(in the rows, 128 means zero)
Rows near named flat spaces through zero
vebo-vige: [110 144 164 117 146 154 126 105 125 118 127 132 153  93  96 117 117 159
 135 160 108 141 122 132 122 112  91 128]
vebo-vige: [ 95 165 160 122 131 119 151 161 159 135 104 104 128 141 146  79 102  95
 143 131 122 131 117 105 130 120 136 156]
kir-baseg: [108 151 161 109 130 133 141 135 105 133 132 127 108 162 118 114 124  94
 136 143 125 185 126 102  81 150 117 135]
big-darir: [160  80  93 138 125 127 111 116  96 128 126 129 111  72 106 169 140 157
 120 110 145 149 159 155 135 122 117 121]
vebo-vige: [ 64 109 173 128 162 106  82 100 174  94 176 136 187 135  73 171 143 180
  78 133 109 134 109  91 157 134  72 143]
vebo-vige: [134 127 149  93 124 160 119  94  98 123 122 146 140 114 108 137 129 163
 137 188 109 165 141 145  85 126  85 121]
big-darir: [114 125 116 155  97 126 139 140 128 148 170 121  50 149 150 119 129 104
 117 113 126 167 128 104  99 127 141 121]
bama-fik: [ 87 114 151  96 129 117 118 150 200 134 117 128 185 165 173 105  89 142
 136 162 129  80 108 116 149  99 160 153]
kir-baseg: [126 120 136  95 112 130 155 125 125 133 115 128 127 168 142 133 143 138
 112 119 154 135 134  95 105 164 131 119]
big-darir: [178  77  53 184  99 127  89  95  99 126 181 144  65  79 118 189 167 164
 100 109 115 136 155 173 137 114 112  99]
kir-baseg: [157 128 103 154 156 131 108 124 122 113 156 142 139 108 125 142 133 127
 138 115 113  94 117 161 164 123 132 120]
big-darir: [123 109 141 110 132 114 162 162  99 143  80  91  97  88 109 123 117 110
 133  83 175 197 162 100 116 145 125 153]
neta-kaz: [154 136 121 105 109 131 155 129 110 129  88 116 111 125 140 126 146 134
 127 124 139 142 152 126 112 154 110 130]
bama-fik: [100 127 115 162  92 117 103 117 201 124 162 122 110 122 159 123 132 169
 100 153  83  94 122 132 155  86 107 139]
bama-fik: [166 127 123  77 140 164 153 136 139 133 101 145 174 143 193  99  99 147
 173 160 137  61 117 157 140 123 166 118]
zofog-rur: [138 123 121 138 159 164 152 141 117 146 188 151 115 150 162 104  95 103
 160 101 147  97  87 123 134 125 197  92]
zofog-rur: [131 150 137 110  97 128 121  86 125 114  83 134 162 137 101 140 163 160
 104 168 111 117 142 135 107 138  84 121]
zofog-rur: [126 128 103 145  77 105 107 108 150 128 113 128 123 148 131 143 158 141
  95 147 113 106 140 135 121 119 119 125]
vebo-vige: [142 127 137 103 147 147 132 140 108 129 139 136 122 131 146 121 109 117
 158 148 123 154 128 139 111 134 128 134]
kir-baseg: [100 157 151 155 156 101 118 128 141 109 107 112 168 105  72 127 136 115
 111  99 125 113 117 116 165 127 110 143]
zofog-rur: [119 124 110 155 115  96 112 152 149 133 127 113 106 128 138 127 125 102
 123 117 123 131 134 132 142 112 140 149]
big-darir: [124 145 138 116 112 114 122  99 158 103  91 121 169 123 111 142 165 176
  93 143 110  97 139 125 147 141  73 137]
neta-kaz: [154 107 113  90 114 116 140 152 147 125  97 110 118 129 179 134 133 149
 131 131 135 133 158 132 138 147 110 158]
big-darir: [121 174 124 174 129 131 133 118 149 118 172 131 108 145 133 110 145 114
 115 111  95  92  97 120 148 130 124 112]
vebo-vige: [134 179 130 155 154 100 100 147 125 101 150 125 119 151 118 129 146  69
 135 130  81 145 119 143 139 148  97 158]
neta-kaz: [140 101 106 116  82 117 113 117 139 132  84 116 119  96 137 144 139 169
 116 162 121 138 169 153 119 106  99 144]
big-darir: [157 147 119 118 122 109 151 154  94 128  80 104  99 128 129 126 146  88
 135 103 143 165 157 126 114 165 116 148]
bama-fik: [115  71 113 130 107 129 165 161 121 167 155 109  48 126 160 126 106 120
 122  72 184 179 141  83 108 131 175 120]
neta-kaz: [166  96 112 101 156 122 123 135 106 111 136 135 138 132 136 170 147 140
 127 103 146 138 143 134 144 171 114 134]
zofog-rur: [135 126 145 104 149 142 168 130  92 136  86 121 151 112 101 121 122 124
 137  89 179 131 130 107 125 152 148 113]
kir-baseg: [ 76 126 148 108  25 154 141  66 130 174  74 145 136 170 108 104 126 163
  99 205 144 122 131 103  32  84 158  77]
vebo-vige: [ 88 129 173 105 165 138 152 156 165 132 123 110 157 109 140  90  81 137
 148 120 142 123 109 100 154 112 139 151]
bama-fik: [135 131 119 118 109 144 149 141 159 135 153 125  92 147 196 105 120 142
 136 141 112 116 124 123 127 127 131 131]
bama-fik: [123 164 141 132 141  95 144 155 132 123  44  95 166 104 100 103 125  90
 135  96 148 108 135 126 159 130 135 156]
zofog-rur: [119  99  92 159  89  68  87 125 141 134  73 118 156 128  92 162 149 115
  93 113 152 100 150 141 143 105 155 136]
kir-baseg: [137 112 132  94 145  92 132 186 136 123  76  88 121 100 150 128 113 109
 147 114 142 176 167 130 147 142 105 194]
big-darir: [140 134 111 140 121 133 115 127 125 131 159 146 114 158 150 127 128 109
 138 145 111 116 116 144 118 123 147 117]
big-darir: [121 129 140 121 126 147 135  97 136 121 128 134 150 114 113 131 138 173
 113 135 125 108 123 121 133 127 107 111]
kir-baseg: [109 164 168  94 128 116 165 122  91 127  83 125 151 197  88 127 157  89
 108 103 166 155 124  70  83 196 128 117]
zofog-rur: [142 114 136 113 187 151 122 115 107 116 168 167 190 154 114 148 121 130
 142 111 149  85  91 130 148 150 163  95]
bama-fik: [155 134 129  75 122 150 132 132 117 129 142 155 130 202 186 125 125 117
 155 182 113 133 124 138  85 157 135 125]
vebo-vige: [194 103  58 156 104 115 115 114  92 127 115 137 108 113 128 170 168 129
 115  96 144  99 153 169 141 140 143 103]
neta-kaz: [127  97 115 153 149 118  95 125 125 117 177 134 117 105 108 164 133 139
 115 110 121 147 129 135 148 124 114 131]
zofog-rur: [120 121 135 124 127 110 127 146 134 124 111 103 109 100 122 132 128 130
 123 120 127 169 151 121 132 130  97 160]
neta-kaz: [121 114 137 117 155 134 130 150 161 120 167 123 122 122 165 123 109 146
 137 123 118 129 119 120 157 128 118 148]
vebo-vige: [128 163 133 149 123 158 144 127 102 144 164 139  81 144 137  94 114  89
 152 143 108 149 108 130  90 118 146 106]
zofog-rur: [119 119 160 103 175 113  99 136 118 101 112 119 169  87  84 153 122 140
 135 141 118 175 145 138 143 135  72 170]
kir-baseg: [100 120 146 116 118 130 138 121 157 127 142 123 126 141 136 128 132 159
 105 128 128 132 125  96 126 135 111 129]
bama-fik: [118 126 127  98 108 104 113 145 179 134  71 127 190 167 168 111 107 124
 140 171 129  67 126 144 141 103 163 152]
big-darir: [127 144 126 172 153 137 156 146 107 137 161 114  79  95 114 107 118  94
 137  66 141 144 113 112 144 128 148 116]
zofog-rur: [132 113 130 114  95 181 154 100 110 152 140 137  87  98 143 110 113 174
 138 162 127 152 137 131  84 103 123  97]
neta-kaz: [125 103 140 111 173 142 137 159 170 112 196 118 106 107 181 127 106 165
 138 110 112 142 120 113 172 138  98 158]
kir-baseg: [124 117 110 149  98 134 112 122 138 147 112 127 118  89 131 112 105 137
 140 159 118 116 136 161 124  69 147 125]
bama-fik: [ 97 118 163 111 163 135 143 145 133 131 147 124 139 132 122 118 102 124
 135 108 149 149 112  93 131 136 138 134]
neta-kaz: [133  94  96 119  55 116 119 104 162 139  83 121 123 119 153 144 148 188
  96 160 129 104 163 141 120 103 116 127]
vebo-vige: [162 139  82 147  91 105 137 153 113 143 113 122  79 169 166 123 145  71
 132 108 137 122 140 138 113 143 167 126]
neta-kaz: [128 140 122 127  96 124 134 115 124 138  89 129 137 144 123 120 137 122
 122 141 136 110 133 130 108 123 143 116]
neta-kaz: [115 140 168 120 196 163 143 145 135 113 195 129 122 100 137 106  95 137
 157 119 107 152 100 115 152 133 103 139]
kir-baseg: [157 122 108  99  89 105 121 135  88 148   4 120 164 119 109 127 123  96
 151 162 161 129 170 170  94 111 158 140]
bama-fik: [171 100  86 144 112 151 125 101  95 136 131 144 113  90 124 148 139 156
 129 122 139 108 140 163 128 113 142  92]
[ 98 123 132 159 128 122 102 130 151 131 157 125 117 106 117 123 110 128
 126 140 106 136 119 133 137  89 126 137] : neta-kaz
[132 188 144 125 121 136 174 138 111 139  72 114 131 142 127  77 124  82
 148 119 139 111 119 117 113 139 150 121] : zofog-rur
[137 127 118 118 112 103 114 130 136 118  97 120 137 136 131 144 148 130
 116 140 121 131 149 137 129 139 106 148] : big-darir
[147 123 143  96 165 168 164 136 105 132 142 138 134 122 148 112 105 135
 160 115 150 126 115 121 128 146 146 112] : bama-fik
[129 171 146 127 150 116 139 139 136 113  79 111 167 111 111 105 128 110
 139 120 123 102 124 134 157 132 116 148] : bama-fik
[129 116 146  80 130 146 122  96 131 109 170 159 150 193 144 162 156 171
 106 162 115 134 120 107 100 175  93 113] : kir-baseg
[160 109 105 107 115 165 140 121 135 137 150 148 119 137 189 121 116 161
 148 154 123  94 124 150 124 119 148 106] : bama-fik
[153 136 103 178 172 129  92 138 126 112 173 135 124  74 121 131 114 112
 155 120  91 107 114 180 179  95 126 136] : kir-baseg
[121 151 138 125  96 119 164 125 128 127 100 100  88 130 124 121 160 134
  98 106 132 161 149  91 110 160  89 135] : big-darir
[123 174 122 123  82  76 108 148 160 120  73 111 130 192 154 117 153  80
 118 171  93 125 145 136 111 138 110 171] : bama-fik
[143 150 133 134 167 126 149 161  99 129 110 115 127 110 118 107 111  76
 159  89 146 136 122 131 144 140 150 138] : big-darir
[119 116 128 111  83 142 115 111 125 149 106 138 123 132 136 120 113 142
 137 192 119 144 142 146  80  92 134 123] : kir-baseg
[129 107 140  73 109 146 137 106 130 125 149 150 132 192 159 151 148 168
 110 161 131 142 131 102  87 169 108 114] : kir-baseg
[170  92  79 115  81 124 104 108 120 143  52 141 168 106 137 145 129 155
 137 169 145  74 158 189 125  88 161 115] : kir-baseg
[186 110  81 136 106 154 166 129  87 148 116 124  72  91 156 125 134 133
 142  93 157 124 149 148 123 133 154  99] : bama-fik
[144 140 136 124 183 143 148 175  84 144 131 132 128 129 135  94  78  49
 192 103 155 141 107 139 126 127 194 130] : big-darir
[112  95 136 115 105 123 114  70 150 113  65 122 197  62  67 165 156 232
  78 138 142  93 155 130 153 108  77 119] : vebo-vige
[129 130 142 106 144 136 138 131 122 118 161 135 118 163 142 137 138 128
 124 124 125 151 122 106 116 167 110 128] : kir-baseg
[121 130 107 158 116  83 122 157 139 138  92 108 128 136 121 124 128  79
 121  91 150 110 132 126 148 119 168 143] : zofog-rur
[129 144 142 107 116 122 143 117 126 116  93 114 132 125 116 133 155 148
 109 130 126 145 147 113 119 156  82 139] : zofog-rur
[ 85 169 181 131 149 177 134 100 134 135 143 147 167 112  99  78  87 137
 154 177 103 107  85 128 113  81 136 104] : neta-kaz
[131 103 125 114 125 136 138 125 131 136 114 127 139 111 133 131 120 155
 127 121 151 116 134 126 135 122 140 121] : vebo-vige
[102 142 144 141 131  94 120 138 144 123  67 101 164  92  84 120 124 117
 119 115 136 122 138 126 153 109 119 156] : kir-baseg
[143 160 127 135 120 115 138 104 135 101  90 112 143 105 102 139 176 159
  95 110 114 106 143 126 154 156  70 132] : big-darir
[157 132 129  91 128 151 166 112 109 124 110 137 144 151 143 132 149 152
 125 116 152 106 129 114 119 172 126 103] : neta-kaz
[169 125 115 126 186 144  99 117 118  89 213 164 143 149 143 169 150 142
 135 128  92 112 107 153 158 167  97 120] : kir-baseg
[132 149 118 135 117  91 105 146 130 116 136 127 109 186 139 142 153  79
 119 136 104 150 133 128 114 157 116 152] : vebo-vige
[113 116 101 159  54 122 109  69 134 146 101 145 142 142  94 146 158 160
  81 149 136  80 131 133 102  94 152  80] : neta-kaz
[164 117  96 146 111 146 177 143  96 149 132 108  45  90 153 116 133 123
 134  71 157 153 147 120 124 141 143 110] : bama-fik
[133 148 139 117 137 124 113 119 112 115 121 139 152 150 110 137 140 114
 131 151 112 135 126 137 114 143 110 132] : bama-fik

Rows near named flat spaces through zero (a row that begins with a name and a colon came from that space)
tolof-ris: [142 103 118 127 123 120 137 109 182 177 177 140 113 117 132 121 138 146
 114 132 154 142 156 143 115 103 134 136]
kanur-pezu: [ 66 107 117 133 171 122 163 120 113 111 110 127 130 113 129 148  96 157
 123 123 117 124  96  99 121 149 114 111]
meto-sarat: [120 152 114 132 121 126 140 140 154 150 183 135 104 121 129 149 142 131
 122 131 152 128 146 131 134 102 107 118]
daruv-ronu: [120 107 130 137  95 225  72 129 113 129  55 135 118 138  91 128 148 124
 119 148 159 110 148  90 128 158 124 129]
sava-kizud: [120 116 146 110 117 112 161  97  88 112 130 153 122 160 128 129 120 109
 157 109  96 137 115 139 129 140 135 162]
rutod-dela: [203 108 112 158 137 131 111 154 197 179 138 100 109  77 165 122 163 123
  55 106 144 115 155 109 130 103 140  87]
daruv-ronu: [111  55 110 136 142 120 119 101 183 161 122 127 131  85 143 116 125 164
  82 151 148 120 139 123  96 128 152 120]
meto-sarat: [ 78 165 108 121 117  83 123 158 113  95 172 125 108 121 134 164 149 131
 121 143 139 114 137 132 126 108  95 102]
tolof-ris: [142 148 130 107 120  57 182 128 103 121 204 144  84 156 146 152 153 110
 140  75 103 153 140 144 135 100 104 133]
sava-kizud: [143 135 126 144 116 134 101 136 160 136 122 118 148  96 150 118 130 110
 104 161 133  96 125 141 131 121 154 123]
rutod-dela: [ 69 120 117 135  98 143  99 118 145 120 123 141 139  98 137 140 126 121
 109 195 146  79 124 137 118 131 145 133]
daruv-ronu: [115 112 121 137  71 225  84 126 129 150 102 154  83 136  97 151 173 113
 108 147 174 103 169  91 132 137 112 130]
meto-sarat: [164 108 149 123 114 155 133 111  96 127  91 139 118 156 122 118 137 103
 138  95 106 136 128 116 136 148 139 149]
kanur-pezu: [162  71 139 139 173 180 122 112 126 144  38 109 151 128 108  94 100 157
 123  99 120 151 113  90 121 169 145 125]
rutod-dela: [117 174 133 140  88 170 143 128 130 138 158 156 112 127 138 157 134  78
 134 149 130  88 121 132 158 119 127 145]
kanur-pezu: [105  93 122 121  93 149  97 101 154 149 132 149 124 125 115 120 141 138
 121 171 160 119 155 142 107 125 143 149]
sava-kizud: [ 87 117 134 127 106 178 136 109  91 115  98 156 110 145 113 150 128 110
 138 132 125 108 119 103 135 154 121 144]
kanur-pezu: [150 121 129 136 130 144 112 128 151 145 116 120 140 116 129 113 126 130
 118 137 136 126 132 130 127 128 142 127]
kanur-pezu: [160 137 135 130 134 161 111 143 116 129  96 115 130 145 106 116 132 131
 138 109 133 145 134 112 136 138 119 122]
kanur-pezu: [158 162 131 157 156 119 146 154 143 124 120 103 151  88 172 131 109  97
 104 120  97  96  89 123 153 126 145 104]
meto-sarat: [126 101 133 130 122 125 123 115 119 117  99 130 134 119 144 124 128 115
 113 131 111 110 118 125 122 142 148 133]
sava-kizud: [116  94 116 151 129  87 131 132 139 109 111 117 124  64 199 149 141  94
  52 134  94  62 104 113 123 131 158  96]
daruv-ronu: [117 126 111 149 168 152 130 140 173 157 125 110 141  94 124 127 105 165
 110 140 153 129 121 109 126 126 121 101]
tolof-ris: [116 166 149 119  65 162 130 117  76 102 129 165 110 165 124 150 145  62
 159 139 110  97 123 138 153 136 130 166]
sava-kizud: [ 77 121 109 130 139 147 150 129 128 137 147 141  95 126 112 162 131 154
 122 122 151 131 135  97 125 128  92 111]
tolof-ris: [140 155 145 134 104 153 136 123 112 122 121 142 133 136 139 132 124  82
 141 133 108 103 110 135 151 134 143 149]
daruv-ronu: [153 164 121 138 118 149 120 152 153 151 158 124 113 124 124 136 146 122
 123 127 152 128 147 126 143 107 112 115]
rutod-dela: [119 171 136 133 137 179 197 132  87 135 148 154  84 164 109 172 122 106
 161  73 115 139 112  89 167 136  83 132]
daruv-ronu: [104 127 130 134 117 175 150 115 117 138 125 152 105 135 119 152 127 114
 132 124 131 114 122 105 141 139 117 137]
tolof-ris: [137 143 146 131 124 158 126 134  78  96  75 126 135 147 124 130 122  97
 143 112  99 116 104 110 147 156 130 134]
tolof-ris: [ 75 153 119 129 100 100 169 116 136 128 200 161 105 113 160 169 132  97
 122 152 122  90 119 147 137 105 125 139]
kanur-pezu: [ 97 106 121 123  91 112 119 101 158 142 163 152 124 112 143 132 139 121
 114 173 143 103 143 156 112 113 149 149]
meto-sarat: [152  50 131 143 102 150 147  83 157 169 117 156  95  98 171 134 152  93
  69 114 113  91 135 110 122 134 168 142]
tolof-ris: [190 109 130 122 151 125  96 138 150 149 109  99 144 139 105  85 132 166
 132 108 145 177 154 133 114 124 131 121]
meto-sarat: [126 113 118 125 141  88 152 122 148 141 166 129 115 116 145 134 132 141
 113 115 127 137 134 133 119 112 125 120]
sava-kizud: [ 86 125 130 114 125 112 143 111 106 110 136 144 130 142 121 136 115 134
 150 139 121 130 118 138 121 134 124 144]
tolof-ris: [117  48 118 125 151 132 181  96 120 156 127 149  67 134 127 152 144 154
  98  62 124 153 143  76 113 140 107 118]
sava-kizud: [149 133 147 114 124 127 101 130  89  97  83 117 155 158 109 101 121 123
 158 125 111 144 122 140 127 147 138 144]
rutod-dela: [130 119 137 116  85 115  85 103 153 132 135 139 162 126 131  95 128 117
 139 190 139 114 140 182 111 119 171 167]
daruv-ronu: [117  81 143 105  98 109  97 102  79  86  76 137 135 152 124 111 140 117
 133 134 105 124 131 137 106 154 151 153]
rutod-dela: [ 43  63 112 119 149 144 121  98 122 120  90 138 131 124  97 132 106 188
 126 155 152 136 127 103  93 156 118 126]
sava-kizud: [ 72 134 112 132 123 146 146 119 151 147 168 149 111 117 119 155 122 144
 128 155 157 118 133 124 126 118 110 128]
kanur-pezu: [125 145 136 123 120 125 142 134  86 102 121 134 115 147 130 144 134 104
 139 106 106 124 118 118 141 137 117 130]
meto-sarat: [128 127 132 133 122 125 127 121 136 127 124 130 143 115 145 123 120 112
 122 145 118 108 115 139 130 130 148 136]
daruv-ronu: [ 93  81 133 128 107 182 120  97 103 123  76 153 115 137 113 136 130 121
 123 138 129 109 126 100 121 161 136 146]
tolof-ris: [120  41 125 112 125 172 130  98  92 140  81 149  70 165  87 136 159 161
 118  74 143 165 164  71 105 158 101 129]
kanur-pezu: [156  76 132 122 190 136 138 115 129 146  81 107 143 144  96  92 100 189
 141  83 129 190 127 104 109 151 123 122]
meto-sarat: [ 80 108 117 129 126  68 119 127 123  88 123 121 142  90 169 139 127 120
  93 160 107  85 108 138 110 130 148 114]
rutod-dela: [132  89 110 156 155 175 124 131 177 170 104 116 118  86 133 132 127 153
  79 126 154 116 134  87 123 134 128  97]
sava-kizud: [117 126 135 125 117 143 126 119 109 118 112 138 129 139 122 130 125 118
 138 133 122 122 122 126 130 140 131 140]
meto-sarat: [125 115 130 147 139 191  93 122 160 147  73 117 170 104 113 102  98 143
 124 172 149 112 115 121 125 149 153 131]
rutod-dela: [ 75 113 120 109  91  95 110 113 114 104 149 148 117 132 129 141 147 127
 126 163 136 112 143 148 107 122 128 140]
rutod-dela: [140 125 123 139  93 147 116 122 166 158 154 142 112 108 144 135 151 105
 102 150 146 101 147 136 131 110 142 134]
daruv-ronu: [ 94 104 137 135 147 160 176  95 112 132 104 150 128 128 130 141  93 123
 137 119 105 116  91 105 135 156 135 145]
[165  87 133 118 116  70 127 104 154 141 150 130 133 117 161 103 141 119
 107 125 112 131 140 162 109 112 165 144] : daruv-ronu
[100 143 120 136 119 137 106 139 135 117 122 124 140 110 131 136 126 125
 119 164 140 101 123 130 128 128 130 119] : meto-sarat
[105 189 126 127 141  69 132 145 145 105 173 113 177 108 150 122  94 126
 150 174 118 114  98 179 133 106 140 129] : meto-sarat
[101  90 127 140 163 139 175  95 147 150 120 139 136 105 142 131  90 142
 119 125 114 120  97 113 125 143 143 134] : daruv-ronu
[143 150 131 128  79 129 124 124 143 142 171 150 110 129 145 138 155  87
 123 145 133 104 146 152 139 105 138 147] : rutod-dela
[119 157 125 122  73 120 139 139  96 112 173 155  70 143 145 175 180  76
 116 112 122 100 149 122 145 110 105 128] : meto-sarat
[147 115 145 126 133 165 110 121 103 118  67 122 148 148 106 105 115 129
 147 121 119 139 119 117 130 156 138 140] : meto-sarat
[ 52  88 115 121 142 113 145 106 114 111 122 142 120 120 125 148 114 157
 121 141 130 122 118 113 106 143 118 124] : daruv-ronu
[127 175 134 129 126 127 123 140 131 120 142 123 155 130 125 122 110 119
 154 153 128 123 114 152 140 121 131 136] : meto-sarat
[154 137 142 162 169 130 168 139 112 108  75 107 153  89 184 135  94  81
  98  98  63  83  60 100 158 154 157 107] : kanur-pezu
[132 148 135 132 167 171 192 132  91 137 124 136  98 162 101 153 110 135
 159  59 115 162 110  82 155 144  84 122] : rutod-dela
[ 90 122 103 113 168  72 131 151 121 109 152 107 115 129 111 140 132 190
 126 111 146 166 143 117 104 117  85  90] : meto-sarat
[148  95 139 117 153  94 144 111 112 119 107 121 141 138 134 107 114 139
 134  99  99 152 116 132 117 140 142 136] : meto-sarat
[101  85 132 100  53 117 108  79 129 136 162 176 103 151 124 127 163 111
 133 166 144 118 167 165 103 117 149 179] : kanur-pezu
[ 74 135 124 138  85 109 143 111 132 111 157 157 122  91 181 163 133  73
  98 175 108  52 105 145 135 121 154 140] : kanur-pezu
[ 67 145 121 120 127  90 165 134  76  82 148 141 100 134 143 174 133 112
 129 113 102 109 108 114 134 132 100 116] : tolof-ris
[ 69  97 110 138 137  88 138 129 118  94 115 125 119  83 171 160 131 122
  76 139 106  80 105 107 116 138 133  98] : sava-kizud
[120  66 132 125 159 131 103 114 105 104  43 108 156 125 117 101 109 159
 119 124 114 138 113 106 103 167 145 122] : meto-sarat
[118 114 129 124 117 140 113 131  97 107  97 129 115 138 120 136 144 123
 122 119 125 123 133 109 125 143 120 123] : meto-sarat
[143 108 132 126 154 133 134 124 123 133 105 119 134 137 115 114 117 150
 135 105 124 153 125 116 123 140 126 125] : kanur-pezu
[129  93 138 126 119 155 105 119  90 104  59 128 129 139 120 121 134 118
 121 120 113 119 123 105 123 160 139 132] : meto-sarat
[158 164 146 119  92  92 165 121 106 121 180 152 108 149 160 142 146  66
 143 105  91 116 123 158 151 108 137 155] : meto-sarat
[155 186 129 127 114 145  79 140 197 166 170 117 182 127  99  84 108 149
 169 199 180 146 149 191 128  95 144 151] : sava-kizud
[105 138 121 119 120 109 118 135 121 113 143 128 125 132 122 135 135 136
 134 140 137 130 136 136 121 121 116 124] : tolof-ris
[155 113 133 113 127 105 130 117 132 139 144 129 126 147 121 109 135 140
 140 112 128 159 145 145 118 119 132 142] : kanur-pezu
[113 117 150 134 143 156 211  83 103 138 122 164 123 140 145 144  87  94
 150  98  80 115  78 114 152 153 143 163] : daruv-ronu
